Here is a tiny trained network, its code and every weight. The questions are about switching its units off for an input and a class, where a switched-off unit gives its printed mean instead of its output.

import numpy as np


def w(rows, s, z=0):
    codes = np.array(rows[::2]) - 128.0
    scale = np.full(codes.shape[1], s)
    scale[-1] = z or s
    return codes * scale


def norm(h):
    return h / np.sqrt((h * h).mean(-1, keepdims=True) + 1e-5)


def f(y):
    return np.maximum(y, 0)


def log_softmax(a):
    a = a - a.max(-1, keepdims=True)
    return a - np.log(np.exp(a).sum(-1, keepdims=True))


def net(x, mask):
    res = np.array(x, float).reshape(1, 5) / 4 @ E
    u = 0
    for l in range(2):
        y = f(norm(res) @ A[l][:, :-1].T + A[l][:, -1])
        res = res + np.where(mask[u : u + 15], y, B[l][:, -1]) @ B[l][:, :-1]
        u += 15
    return log_softmax(norm(res)[-1] @ U[:, :-1].T + U[:, -1])


A, B = {}, {}
E = w([
[85,188,142,66,62,151,204],'x0',
[65,190,77,136,103,146,68],'x1',
[2,142,246,220,180,52,151],'x2',
[170,179,137,107,119,45,110],'x3',
[210,227,235,202,104,214,119],'x4',
],0.0082)
A[0] = w([
[33,169,36,122,121,114,59,71],'L0N0',
[122,118,124,118,137,115,124,76],'L0N1',
[142,128,126,115,122,126,104,91],'L0N2',
[78,155,99,57,92,91,228,81],'L0N3',
[58,18,102,138,124,208,165,49],'L0N4',
[143,55,82,173,153,64,52,63],'L0N5',
[133,100,71,102,116,117,137,152],'L0N6',
[114,114,111,125,132,126,125,100],'L0N7',
[44,91,126,148,131,56,145,118],'L0N8',
[90,96,109,98,126,74,126,28],'L0N9',
[156,150,109,92,114,8,128,98],'L0N10',
[143,88,53,84,113,127,127,101],'L0N11',
[171,30,142,103,145,71,241,74],'L0N12',
[144,143,131,104,107,52,119,61],'L0N13',
[102,85,102,97,148,103,155,1],'L0N14',
],0.017,0.0072)
B[0] = w([
[129,149,165,134,78,104,12,210],'L0N0',
[111,115,115,122,123,121,129,134],'L0N1',
[109,135,144,125,140,122,152,137],'L0N2',
[88,60,168,113,141,226,159,224],'L0N3',
[92,197,74,154,211,156,91,215],'L0N4',
[86,65,159,110,132,237,163,211],'L0N5',
[147,111,70,103,89,113,158,205],'L0N6',
[119,120,111,139,112,123,140,144],'L0N7',
[178,142,146,58,139,63,191,246],'L0N8',
[86,74,60,152,89,82,145,173],'L0N9',
[98,184,72,150,203,147,94,197],'L0N10',
[159,139,176,70,163,51,178,218],'L0N11',
[127,154,181,132,75,99,5,237],'L0N12',
[113,167,100,151,174,144,105,155],'L0N13',
[102,76,28,150,75,91,133,164],'L0N14',
],0.031,0.011)
A[1] = w([
[129,155,111,61,113,141,86,206],'L1N0',
[199,122,99,105,140,117,170,1],'L1N1',
[92,41,140,140,129,239,170,8],'L1N2',
[178,141,166,85,168,49,191,2],'L1N3',
[95,111,142,169,146,61,183,107],'L1N4',
[187,189,126,201,145,176,131,118],'L1N5',
[217,106,46,97,116,152,83,45],'L1N6',
[112,80,55,157,94,96,170,66],'L1N7',
[189,45,130,158,188,121,96,111],'L1N8',
[143,106,134,184,23,109,6,106],'L1N9',
[173,148,112,82,97,119,173,108],'L1N10',
[114,99,126,124,108,179,148,76],'L1N11',
[211,141,136,243,44,137,190,69],'L1N12',
[70,101,171,171,144,59,138,112],'L1N13',
[107,206,20,193,220,159,139,73],'L1N14',
],0.018,0.0033)
B[1] = w([
[184,122,136,235,116,175,155,246],'L1N0',
[211,172,114,128,159,139,166,148],'L1N1',
[53,30,186,124,120,228,188,186],'L1N2',
[246,115,61,161,201,194,195,189],'L1N3',
[189,167,152,91,155,88,166,146],'L1N4',
[110,48,57,25,125,95,65,179],'L1N5',
[82,242,224,59,145,94,205,161],'L1N6',
[150,63,79,101,58,103,92,147],'L1N7',
[15,216,172,88,56,178,140,139],'L1N8',
[222,139,196,192,64,159,81,196],'L1N9',
[180,145,126,120,210,117,158,165],'L1N10',
[88,102,189,122,164,126,138,153],'L1N11',
[109,31,3,102,73,10,77,158],'L1N12',
[179,226,140,67,125,181,172,161],'L1N13',
[39,196,69,255,193,76,102,183],'L1N14',
],0.02,0.014)
U = w([
[133,60,38,16,64,20,93,165],'0',
[230,220,178,63,216,132,251,168],'1',
[192,161,242,167,58,171,23,162],'2',
[23,53,212,92,146,247,175,139],'3',
[51,214,68,194,233,117,78,136],'4',
[165,74,116,214,158,144,135,178],'5',
[150,70,135,219,102,58,217,11],'6',
[129,87,138,215,77,59,233,2],'7',
],0.012,0.0076)

Each question gives the input, the list of numbers given to net, and the class t.
The units are the neurons (one row each of A and B). Each row of codes is followed by its name. A weight is (code - 128) times the scale printed after its matrix; where a second scale follows, it is the last column's (A, B and U).
mask holds one flag per neuron, layer by layer. A switched-off neuron (its flag False) gives its mean, the last column of its row in B, instead of its output. The means were averaged over made-up inputs and are rounded, as every weight is.
A unit's drop is (log p(t) with every unit on - log p(t) with that unit switched off) / (log p(t) with every unit on - log p(t) with every unit switched off).
The circuit of an input: a set's keep is (log p(t) with only the set's units on - log p(t) with every unit switched off) / (log p(t) with every unit on - log p(t) with every unit switched off). Starting from the 12 units with the biggest drops (on a tie, the unit counted first), units are removed one at a time, each time the one whose removal leaves the highest keep (on an exact tie, the one counted first), for as long as the keep stays at least 0.8.
circuit, biggest first: the units of the circuit, biggest drop first
k most important neurons: the k neurons with the biggest drops, biggest first
top k neurons in layer l: the k neurons of layer l with the biggest drops, biggest first
input [-7,1,3,5,-1], class 3: most important neuron	L0N5
input [8,-1,-5,-6,2], class 3: 2 most important neurons	L0N8, L0N3
input [-3,3,-4,-5,3], class 4: 2 most important neurons	L0N12, L0N8
input [1,-4,3,-1,3], class 2: top 2 neurons in layer 0	L0N8, L0N11
input [-8,-6,6,-4,7], class 3: 2 most important neurons	L0N8, L0N11
input [0,6,8,-4,-7], class 1: top 3 neurons in layer 0	L0N8, L0N12, L0N6
input [-6,6,-8,-3,-6], class 1: 3 most important neurons	L0N11, L0N12, L0N3
input [-5,-2,6,-5,-1], class 1: top 2 neurons in layer 0	L0N8, L0N3
input [-1,-8,6,3,-6], class 2: 3 most important neurons	L0N12, L0N11, L1N9
input [-2,0,3,8,6], class 4: 3 most important neurons	L0N12, L1N14, L0N8
input [-1,-2,-3,0,7], class 0: top 2 neurons in layer 0	L0N3, L0N12
input [-7,-6,-5,-7,6], class 3: top 4 neurons in layer 0	L0N8, L0N12, L0N0, L0N10
input [-3,1,7,-4,6], class 1: 2 most important neurons	L0N4, L0N12
input [7,-4,-5,6,-2], class 3: top 3 neurons in layer 0	L0N3, L0N8, L0N4
input [1,1,0,-6,-1], class 4: circuit, biggest first	L0N4
input [-7,8,8,-6,1], class 1: top 2 neurons in layer 0	L0N8, L0N12
input [0,-7,3,6,-3], class 2: 3 most important neurons	L0N12, L0N4, L1N9
input [-1,-8,8,-7,-6], class 1: 2 most important neurons	L0N8, L0N0
input [-1,-4,-7,2,7], class 0: top 2 neurons in layer 1	L1N12, L1N5
input [-3,-7,-6,-2,5], class 2: circuit, biggest first	L0N8, L1N9
input [-4,3,-3,8,-5], class 4: circuit, biggest first	L0N10
input [1,1,7,-1,-8], class 0: 4 most important neurons	L0N9, L0N8, L0N14, L0N11
input [-6,2,7,7,-3], class 1: 3 most important neurons	L0N8, L0N4, L0N3
input [8,1,7,8,2], class 3: 3 most important neurons	L0N3, L0N11, L0N4
input [5,-3,0,-6,-3], class 4: 2 most important neurons	L0N4, L0N5
input [-8,-1,5,-6,-4], class 3: 2 most important neurons	L0N5, L0N10
input [-6,4,-1,1,1], class 3: circuit, biggest first	L0N5
input [4,-4,-7,-8,4], class 4: top 3 neurons in layer 0	L0N8, L0N4, L0N3
input [-3,-2,6,2,-5], class 1: top 2 neurons in layer 0	L0N8, L0N6
input [-3,7,5,3,7], class 0: top 2 neurons in layer 1	L1N5, L1N12
